[[148 119 139 112 115 113 116]
 [128 125 113 149 132 147 126]
 [123 126 121 122 128 114 119]] value 121

[[122 103 147 130 138 146]
 [122 108 147 128 138 143]
 [131 121 119 126 122 118]] value 119

[[133 126 126 135]
 [124 130 128 140]
 [125 130 127  98]] value 127

[[ 99 125 125 132 149]
 [131 134 127 130 126]
 [129 131 125 128 130]] value 125

[[120 134 131 136 116]
 [133 130 129 133 125]
 [130 135 124 122 149]] value 124

[[138 119 128 142 129]
 [122 143 130 120 118]
 [105 145 127 143 144]] value 127

[[138 158 128 142]
 [144 124 134 111]
 [150 129 117 122]] value 117

[[100 129 128 121]
 [138 126 128 137]
 [132 123 128 132]] value 128
---
Input: [107, 124, 127, 125, 138, 131, 126]
Output: 107
Input: [136, 125, 136, 98, 118, 127, 106]
Output: 136
Input: [147, 104, 100, 138, 138, 122]
Output: 147
Input: [137, 152, 142, 137, 150, 129, 145]
Output: 137
Input: [114, 106, 135, 130]
Output: 114
Input: [128, 128, 108, 108, 104, 130]
Output: 128
Input: [156, 111, 139, 104]
Output: 156
Input: [155, 138, 140, 114]
Output: 155
---
[[138 152 128 122 141]
 [129 138 128 113 146]
 [126 124 129 116 125]] ==> 129

[[138 149 131 129]
 [150 133 132 130]
 [147 133 132 129]] ==> 133

[[113 125 127 138 137 130 114]
 [114 118 123 134 143 136 109]
 [134 104 125 120 132 146 122]] ==> 132

[[105 128 129 135 128]
 [125 128 129 119 128]
 [127 129 128 127 130]] ==> 128

[[144 129 131 125 156 110 117]
 [110 130 127 133 134 120 148]
 [134 135 129 131 118 135 138]] ==> 118

[[123 128 126 106 117 138]
 [132 128 125 136 125 106]
 [131 128 121 129 119 119]] ==> 129

[[125 141 127 106 121]
 [123 148 119  99 128]
 [128 124 132 126 126]] ==> 132
---
[122 107 127 153 136 145] ==> 122, 145

[[133 139 151 109 124 143]
 [128 129 129 129 128 127]] ==> 133, 127

[127 148 110 103 118] ==> 127, 118

[131 158 130 128] ==> 131, 128

[113 102 135 132 110 125] ==> 113, 125

[[127 130 127 141]
 [128 129 127  98]
 [127 130 126 127]] ==> 127, 127

[105 109 139 125 136 130] ==> 105, 130

[113 134 126 124 128 105 126] ==> 113, 126
---
[[118 125 123 122 131 102]
 [119 124 125 118 126 101]
 [118 125 123 123 132 103]
 [118 124 125 118 127 101]
 [118 125 122 124 133 103]
 [118 124 125 119 128 101]
 [118 125 122 125 134 103]
 [118 125 124 121 130 101]
 [118 124 124 120 129 101]
 [119 124 126 117 125 101]
 [118 125 122 126 135 104]] → 118

[[126 129 128 130 128 128 128 128 127 127]
 [133 114 138 115 134 111 119 148 145 116]
 [103 117 112 110 142 150 140 119 110 135]
 [120 117 101 120 127 133 149 104 126 118]
 [125 132 158 112 137 137 101 129 118 124]
 [130 126 128 128 126 127 128 129 128 128]] → 126

[[145 129 133 145 110 141 124 120]
 [142 110 120 112 126 120 148 150]
 [147 145 125 125 117 129 137 141]
 [117 137 149 134 121 113 120 145]
 [150 105 136 145 145 117 109 147]
 [115 119 105 135 111 129 129 147]
 [106 139 139 113 146 118 141 142]
 [147 138 105 109 110 137 108 112]
 [119 141 126 133 132 120 145 129]
 [107 135 145 131 118 125 114 134]
 [133 145 124 108 113 124 116 143]] → 145

[[104 141 138 141 136 150 116 135 130 118 130 146 112 116 123 122]
 [145 137 121 107 113 111 113 136 124 129 116 131 124 136 154 117]
 [105 128 138 150 143 152 133 125 131 122 138 135 123 117 107 132]
 [154 121 116 110 117 104 133 125 126 137 121 114 140 140 142 129]
 [106 125 138 150 142 149 136 123 132 123 139 131 126 118 106 134]
 [102 137 139 144 140 152 122 132 131 119 132 145 114 115 116 125]
 [134 109 125 135 135 126 152 114 130 136 138 109 147 132 110 144]
 [111 148 136 130 129 142 108 141 127 118 123 149 108 120 136 116]
 [141 109 123 129 129 117 149 114 130 137 134 107 148 135 117 142]] → 104

[[124 128 121 101 107 124 128 128]
 [117 128 125 121 140 132 128 129]
 [127 128 124 103 111 147 128 127]
 [120 128 126 138 150 127 128 128]
 [126 127 153 138 126 116 128 127]
 [125 128 125 110 125 155 128 128]
 [131 128 123 135 121 117 128 127]
 [124 128 121 137 141 113 128 129]] → 124
---
array([[133, 109, 119, 127, 109, 137, 116],
       [126, 116,  99, 118, 111, 135, 119],
       [129, 116, 112, 122, 118, 130, 128]]) out 111

array([[132, 128, 117, 118, 138],
       [130, 130, 121, 131, 133],
       [133, 124, 105, 109, 131]]) out 121

array([[106, 135, 104, 133, 129, 111],
       [141, 132, 111, 129, 124, 124],
       [132, 144, 128, 118, 133, 132]]) out 129

array([[129, 128, 129, 128, 116],
       [114, 127, 117, 130, 152],
       [115, 128, 118, 129, 143]]) out 117

array([[124, 123, 113, 135, 129],
       [141, 122, 148, 151, 135],
       [126, 125, 136, 116, 119]]) out 148

array([[128, 128, 128, 130, 148, 145],
       [128, 128, 135, 155, 135, 128],
       [128, 128, 128, 137, 153, 132]]) out 155

array([[132, 150, 119, 120, 116, 123],
       [133, 148, 130, 124, 118, 122],
       [132, 149, 126, 124, 114, 122]]) out 124

array([[122, 106, 119, 131, 112, 134],
       [118, 153, 131, 141, 145, 121],
       [141, 126, 123, 101, 131, 118]]) out 141

array([[118, 124, 130, 121, 106, 139],
       [117, 126, 133, 121, 123, 116],
       [119, 131, 126, 123, 133, 100]]) out 121

array([[135, 153, 131, 127],
       [107, 154, 138, 143],
       [110, 120, 152, 147]]) out 154
---
[140 131 133 132 150] value 132
[120 152 139 144 141 122] value 141
[148 155 110 153 147 113 105] value 113
[149 105 103 132 119] value 132
[153 138 154 156 152 116] value 152
[154 157 153 115 142 144] value 142
---
135  148  120  142  148
142  108  147  110  115
134  146  104  147  133
Answer: 133

136  114  105  132  140  138  139
143  114  102  132  126  153  125
150  114  150  116  114  108  108
Answer: 108

157  122  119  131  121  114  132
129  126  127  137   98  125  145
148  122  136  125  134  115  149
Answer: 149

131  129  103  137  142  131
113  129  125  135  109  146
155  130  111  110  130  104
Answer: 104

124  152  104  119  134  128
125  151  105  122  135  128
124  151  104  119  135  127
Answer: 127

100  146  127  114  133  108
153  113  129  141  124  145
129  121  119  127  133  118
Answer: 118

107  112  109  112
104  108  117  107
112  112  117  113
Answer: 113

130  151  136  124  130  135
141  145  133  131  125  135
131  120  129  125  132  134
Answer: 134
